Here is a tiny trained network, its code and every weight. The questions are about switching its units off for an input and a class, where a switched-off unit gives its printed mean instead of its output.

import numpy as np


def w(rows, s, z=0):
    codes = np.array(rows[::2]) - 128.0
    scale = np.full(codes.shape[1], s)
    scale[-1] = z or s
    return codes * scale


def norm(h):
    return h / np.sqrt((h * h).mean(-1, keepdims=True) + 1e-5)


def f(y):
    return y / 2 * (1 + np.tanh(0.7978845608 * (y + 0.044715 * y**3)))


def log_softmax(a):
    a = a - a.max(-1, keepdims=True)
    return a - np.log(np.exp(a).sum(-1, keepdims=True))


def net(x, mask):
    res = np.array(x, float).reshape(1, 5) / 4 @ E
    u = 0
    for l in range(4):
        y = f(norm(res) @ A[l][:, :-1].T + A[l][:, -1])
        res = res + np.where(mask[u : u + 8], y, B[l][:, -1]) @ B[l][:, :-1]
        u += 8
    return log_softmax(norm(res)[-1] @ U[:, :-1].T + U[:, -1])


A, B = {}, {}
E = w([
[31,112,78,104,252,81,90],'x0',
[21,115,182,126,82,170,88],'x1',
[124,90,178,58,147,137,199],'x2',
[133,48,91,95,72,83,95],'x3',
[132,178,202,101,121,25,94],'x4',
],0.0012)
A[0] = w([
[36,103,62,60,251,102,75,95],'0.n0',
[208,148,152,116,31,182,144,112],'0.n1',
[183,151,127,110,59,164,141,61],'0.n2',
[130,124,131,132,131,128,127,128],'0.n3',
[152,109,128,122,150,120,154,142],'0.n4',
[207,146,159,108,22,183,132,120],'0.n5',
[89,97,173,108,89,137,104,154],'0.n6',
[107,141,125,125,125,127,129,1],'0.n7',
],0.0024,0.0042)
B[0] = w([
[128,97,154,217,115,98,180,210],'0.n0',
[100,113,128,167,152,101,145,149],'0.n1',
[105,61,168,163,163,111,144,62],'0.n2',
[127,129,127,127,127,128,129,128],'0.n3',
[111,138,121,130,111,129,125,152],'0.n4',
[104,114,123,181,158,91,152,163],'0.n5',
[158,152,91,126,130,102,147,205],'0.n6',
[124,2,203,61,155,153,140,8],'0.n7',
],0.0038,0.0013)
A[1] = w([
[127,71,196,49,162,137,208,96],'1.n0',
[128,137,147,130,168,140,112,60],'1.n1',
[248,121,113,140,192,116,130,5],'1.n2',
[33,108,214,144,70,190,64,111],'1.n3',
[129,68,193,49,160,136,204,83],'1.n4',
[125,74,193,51,160,135,210,105],'1.n5',
[60,117,87,98,253,92,81,101],'1.n6',
[210,125,198,164,44,167,135,14],'1.n7',
],0.0035,0.0016)
B[1] = w([
[118,162,86,179,109,129,61,91],'1.n0',
[122,101,126,102,77,123,136,41],'1.n1',
[28,150,57,83,112,84,153,85],'1.n2',
[119,162,7,84,177,54,183,254],'1.n3',
[114,154,80,181,103,126,52,74],'1.n4',
[118,164,91,183,112,130,59,101],'1.n5',
[117,102,160,197,19,113,186,254],'1.n6',
[3,72,105,178,126,66,153,102],'1.n7',
],0.0039,0.00066)
A[2] = w([
[158,154,106,168,145,127,63,117],'2.n0',
[145,119,79,181,179,185,147,130],'2.n1',
[134,135,130,119,149,135,127,142],'2.n2',
[52,154,173,141,143,169,125,3],'2.n3',
[140,3,93,78,71,78,69,176],'2.n4',
[128,121,120,146,142,107,118,107],'2.n5',
[123,157,178,106,144,76,82,68],'2.n6',
[62,123,101,78,113,128,105,50],'2.n7',
],0.0035,0.0015)
B[2] = w([
[133,130,117,115,81,161,87,148],'2.n0',
[127,117,172,82,85,90,101,252],'2.n1',
[147,123,131,114,117,122,123,130],'2.n2',
[254,138,104,146,165,145,184,74],'2.n3',
[167,251,194,170,203,204,183,184],'2.n4',
[96,138,129,134,104,153,143,127],'2.n5',
[94,76,140,74,91,155,124,125],'2.n6',
[178,156,71,129,185,136,186,75],'2.n7',
],0.0032,0.0011)
A[3] = w([
[180,182,110,3,232,181,15,20],'3.n0',
[92,77,100,169,150,143,142,4],'3.n1',
[238,104,117,146,147,64,117,114],'3.n2',
[127,142,152,132,186,104,102,175],'3.n3',
[48,128,144,151,224,112,87,173],'3.n4',
[138,41,41,150,148,255,159,161],'3.n5',
[121,93,107,143,136,136,127,51],'3.n6',
[157,67,75,147,158,188,136,42],'3.n7',
],0.0028,0.0019)
B[3] = w([
[107,100,152,202,114,95,178,83],'3.n0',
[138,186,149,146,104,70,139,1],'3.n1',
[2,134,110,111,126,179,159,84],'3.n2',
[136,89,127,111,103,161,131,181],'3.n3',
[183,84,125,128,73,140,148,175],'3.n4',
[117,131,198,76,103,65,96,241],'3.n5',
[128,199,140,144,106,89,138,11],'3.n6',
[115,172,149,121,117,96,126,13],'3.n7',
],0.0039,0.00067)
U = w([
[95,92,151,228,91,82,191,169],'0',
[110,158,24,54,155,95,168,161],'1',
[135,154,86,165,85,164,29,160],'2',
[126,120,227,36,91,93,99,157],'3',
[180,170,176,134,183,211,176,153],'4',
[133,12,128,104,161,172,121,87],'5',
[132,70,132,122,187,132,99,16],'6',
[134,72,133,124,194,130,94,2],'7',
],0.011,0.0057)

Each question gives the input, the list of numbers given to net, and the class t.
The units are the neurons (one row each of A and B). Each row of codes is followed by its name. A weight is (code - 128) times the scale printed after its matrix; where a second scale follows, it is the last column's (A, B and U).
mask holds one flag per neuron, layer by layer. A switched-off neuron (its flag False) gives its mean, the last column of its row in B, instead of its output. The means were averaged over made-up inputs and are rounded, as every weight is.
A unit's drop is (log p(t) with every unit on - log p(t) with that unit switched off) / (log p(t) with every unit on - log p(t) with every unit switched off).
The circuit of an input: a set's keep is (log p(t) with only the set's units on - log p(t) with every unit switched off) / (log p(t) with every unit on - log p(t) with every unit switched off). Starting from the 12 units with the biggest drops (on a tie, the unit counted first), units are removed one at a time, each time the one whose removal leaves the highest keep (on an exact tie, the one counted first), for as long as the keep stays at least 0.8.
units of the circuit, in order: the units of the circuit, biggest drop first
top k neurons: the k neurons with the biggest drops, biggest first
top k neurons in layer l: the k neurons of layer l with the biggest drops, biggest first
input [0,-5,3,6,0], class 4: units of the circuit, in order => [2.n4]
input [-7,-4,1,-4,6], class 0: top 2 neurons in layer 2 => [2.n4, 2.n1]
input [5,5,-5,-7,3], class 4: top 2 neurons => [1.n7, 1.n2]
input [7,5,7,-2,-8], class 3: top 2 neurons in layer 3 => [3.n5, 3.n0]
input [0,5,-1,8,6], class 4: top 2 neurons in layer 2 => [2.n4, 2.n1]
input [3,-6,-7,0,8], class 3: units of the circuit, in order => [1.n3, 2.n6, 1.n5]
input [-6,-7,-4,5,-6], class 1: top 2 neurons in layer 3 => [3.n0, 3.n2]
input [-7,0,-4,8,5], class 4: top 3 neurons => [2.n4, 0.n0, 1.n6]
input [-5,0,-7,-7,-8], class 3: top 2 neurons => [3.n5, 2.n4]
input [5,-6,-8,-4,-4], class 2: top 2 neurons in layer 1 => [1.n3, 1.n7]
input [4,5,6,7,3], class 4: units of the circuit, in order => [2.n4, 2.n7]
input [6,7,-7,-8,1], class 4: top 3 neurons => [2.n3, 1.n7, 1.n2]
input [-2,5,5,8,-1], class 4: top 2 neurons => [2.n4, 0.n6]
input [8,6,5,-4,4], class 0: units of the circuit, in order => [1.n6]
input [4,5,-4,-5,-7], class 3: top 2 neurons => [3.n5, 2.n4]
input [6,0,-6,6,6], class 0: top 2 neurons in layer 3 => [3.n5, 3.n2]
input [1,5,-4,6,4], class 4: top 2 neurons => [2.n4, 1.n2]
input [3,-1,-2,-3,1], class 5: top 2 neurons in layer 2 => [2.n4, 2.n7]
input [-6,8,-1,-5,-6], class 1: top 2 neurons => [1.n3, 0.n0]
input [-8,4,7,-7,2], class 0: units of the circuit, in order => [1.n7]
input [-4,-6,-5,7,-6], class 4: top 3 neurons => [2.n4, 1.n3, 0.n0]
input [4,-4,-1,-3,-7], class 3: top 2 neurons => [3.n5, 1.n3]
input [8,-2,-2,1,7], class 0: top 2 neurons => [1.n6, 0.n0]
input [-5,6,6,-6,-5], class 1: top 2 neurons => [1.n3, 0.n0]
input [-2,7,-3,-7,-5], class 1: top 2 neurons => [1.n3, 2.n4]
input [-7,1,8,-7,5], class 2: top 4 neurons => [1.n5, 1.n0, 1.n4, 0.n0]
input [5,1,4,0,-3], class 0: units of the circuit, in order => [1.n6]
input [-5,8,-8,6,-8], class 1: units of the circuit, in order => [1.n3, 1.n6]
input [6,-6,-8,-6,6], class 2: top 2 neurons in layer 3 => [3.n5, 3.n0]
